Below are the code and all the weights of a small trained network. Each question names an input and a class and asks about switching units off, where a switched-off unit gives its printed mean instead of its output.

import numpy as np


def w(rows, s, z=0):
    codes = np.array(rows[::2]) - 128.0
    scale = np.full(codes.shape[1], s)
    scale[-1] = z or s
    return codes * scale


def norm(h):
    return h / np.sqrt((h * h).mean(-1, keepdims=True) + 1e-5)


def f(y):
    return np.maximum(y, 0)


def log_softmax(a):
    a = a - a.max(-1, keepdims=True)
    return a - np.log(np.exp(a).sum(-1, keepdims=True))


def net(x, mask):
    res = np.array(x, float).reshape(1, 6) / 4 @ E
    u = 0
    for l in range(3):
        y = f(norm(res) @ A[l][:, :-1].T + A[l][:, -1])
        res = res + np.where(mask[u : u + 4], y, B[l][:, -1]) @ B[l][:, :-1]
        u += 4
    return log_softmax(norm(res)[-1] @ U[:, :-1].T + U[:, -1])


A, B = {}, {}
E = w([
[91,68,218,68,65,93,89,205,217,100,12],'x0',
[161,58,157,254,120,72,95,134,90,125,101],'x1',
[126,151,158,166,152,125,176,186,119,120,120],'x2',
[153,166,146,125,104,152,123,125,122,216,133],'x3',
[195,91,108,96,99,156,237,90,125,133,49],'x4',
[121,141,156,144,242,140,124,74,159,163,31],'x5',
],0.0064)
A[0] = w([
[154,74,242,72,56,126,138,156,163,110,88,23],'0.n0',
[93,201,138,3,157,113,176,111,177,117,145,4],'0.n1',
[239,81,126,121,37,217,236,87,160,89,27,69],'0.n2',
[186,17,132,199,105,93,71,169,64,162,85,45],'0.n3',
],0.0044,0.003)
B[0] = w([
[151,84,186,99,141,225,168,45,2,80,199,221],'0.n0',
[76,190,99,121,92,136,188,173,194,134,65,194],'0.n1',
[225,203,76,162,150,24,71,156,166,94,85,252],'0.n2',
[63,167,166,118,108,115,240,28,210,138,199,208],'0.n3',
],0.0087,0.004)
A[1] = w([
[51,163,180,115,172,81,18,174,154,144,196,51],'1.n0',
[163,110,113,113,2,124,151,177,113,80,185,2],'1.n1',
[129,72,203,93,99,136,96,168,156,128,79,75],'1.n2',
[96,101,143,120,229,119,117,89,127,173,27,38],'1.n3',
],0.008,0.0034)
B[1] = w([
[220,131,75,133,72,106,163,159,94,136,33,253],'1.n0',
[113,187,175,103,240,82,55,185,185,209,163,245],'1.n1',
[178,116,71,186,196,249,127,105,71,123,191,225],'1.n2',
[106,154,195,91,176,25,18,200,96,210,218,233],'1.n3',
],0.011,0.0044)
A[2] = w([
[244,190,164,102,181,170,129,75,19,103,157,250],'2.n0',
[81,143,83,21,130,195,147,173,155,108,78,77],'2.n1',
[129,68,193,254,118,157,104,65,139,117,159,218],'2.n2',
[130,57,173,197,66,40,121,100,127,148,121,31],'2.n3',
],0.007,0.002)
B[2] = w([
[94,2,79,154,94,164,82,140,132,28,124,254],'2.n0',
[74,167,142,192,103,146,231,6,81,159,118,168],'2.n1',
[85,186,183,93,172,240,165,77,105,143,90,173],'2.n2',
[76,203,110,89,20,103,244,79,180,182,85,154],'2.n3',
],0.0088,0.01)
U = w([
[76,44,108,149,166,222,97,136,97,48,181,251],'0',
[106,145,162,70,191,29,58,205,158,191,180,174],'1',
[36,193,152,123,98,128,217,67,147,167,98,46],'2',
[216,117,65,134,57,63,107,185,149,70,6,16],'3',
],0.012,0.0016)

Each question gives the input, the list of numbers given to net, and the class t.
The units are the neurons (one row each of A and B). Each row of codes is followed by its name. A weight is (code - 128) times the scale printed after its matrix; where a second scale follows, it is the last column's (A, B and U).
mask holds one flag per neuron, layer by layer. A switched-off neuron (its flag False) gives its mean, the last column of its row in B, instead of its output. The means were averaged over made-up inputs and are rounded, as every weight is.
A unit's drop is (log p(t) with every unit on - log p(t) with that unit switched off) / (log p(t) with every unit on - log p(t) with every unit switched off).
The circuit of an input: a set's keep is (log p(t) with only the set's units on - log p(t) with every unit switched off) / (log p(t) with every unit on - log p(t) with every unit switched off). Starting from all 12 units, units are removed one at a time, each time the one whose removal leaves the highest keep (on an exact tie, the one counted first), for as long as the keep stays at least 0.8.
units of the circuit, in order: the units of the circuit, biggest drop first
top k neurons: the k neurons with the biggest drops, biggest first
top k neurons in layer l: the k neurons of layer l with the biggest drops, biggest first
drop of u: that unit's drop, to one decimal
input [-5,-4,5,4,-8,7], class 3: units of the circuit, in order => 1.n0, 0.n0
input [3,-1,0,7,-7,0], class 3: units of the circuit, in order => 1.n0
input [6,-6,-2,-6,3,5], class 0: top 2 neurons => 1.n2, 0.n0
input [7,7,2,2,-5,0], class 0: top 2 neurons in layer 2 => 2.n0, 2.n1
input [-4,4,7,3,8,0], class 3: top 2 neurons in layer 0 => 0.n2, 0.n0
input [2,-8,-8,8,-8,-5], class 2: units of the circuit, in order => 2.n1, 1.n3
input [0,8,3,8,-1,6], class 2: top 4 neurons => 0.n3, 1.n1, 2.n3, 2.n2
input [4,4,-7,8,0,0], class 0: top 2 neurons => 0.n0, 2.n0
input [6,4,0,5,0,-7], class 1: top 4 neurons => 1.n1, 0.n3, 2.n1, 1.n0
input [0,7,6,-1,6,-2], class 2: top 2 neurons => 0.n3, 1.n0
input [-7,8,0,6,-4,5], class 2: units of the circuit, in order => 1.n2, 2.n3, 1.n1
input [7,-7,-3,0,-4,-2], class 0: top 3 neurons => 1.n2, 0.n0, 0.n3
input [6,-3,3,4,-4,6], class 0: top 3 neurons => 1.n2, 1.n1, 2.n0
input [7,2,5,-5,-6,3], class 0: top 2 neurons => 1.n2, 0.n2
input [1,2,3,-5,3,6], class 1: units of the circuit, in order => 1.n3
input [4,-7,3,-4,-2,-5], class 2: top 2 neurons in layer 0 => 0.n1, 0.n2
input [0,-6,5,-6,-7,6], class 3: top 3 neurons => 1.n0, 1.n1, 0.n3
input [0,-5,-5,-7,3,-4], class 2: top 3 neurons => 2.n1, 1.n3, 0.n1
input [-3,-2,-8,-5,-4,-4], class 1: top 4 neurons => 1.n1, 1.n2, 0.n0, 0.n2
input [0,-1,3,5,2,4], class 1: top neuron in layer 1 => 1.n3
input [-6,4,-1,5,-7,-5], class 3: top 3 neurons => 1.n0, 0.n0, 1.n2
input [2,8,2,4,-8,-4], class 2: top 2 neurons => 0.n3, 2.n3
input [-7,4,0,4,4,8], class 1: top 2 neurons => 1.n3, 0.n0
input [-3,3,7,0,-8,7], class 3: top 2 neurons in layer 1 => 1.n0, 1.n1
input [-1,-7,7,4,3,7], class 1: top 2 neurons => 1.n3, 0.n3
input [-4,-7,6,1,-3,1], class 2: top 2 neurons in layer 0 => 0.n1, 0.n0
input [-5,-6,6,8,7,-1], class 3: top neuron in layer 0 => 0.n2
input [0,-1,5,-1,1,1], class 1: drop of 0.n3 => 0.1
input [6,-3,-3,-6,6,-3], class 0: drop of 1.n0 => 0.3
input [7,-3,-8,8,-2,-3], class 0: drop of 1.n2 => 0.2
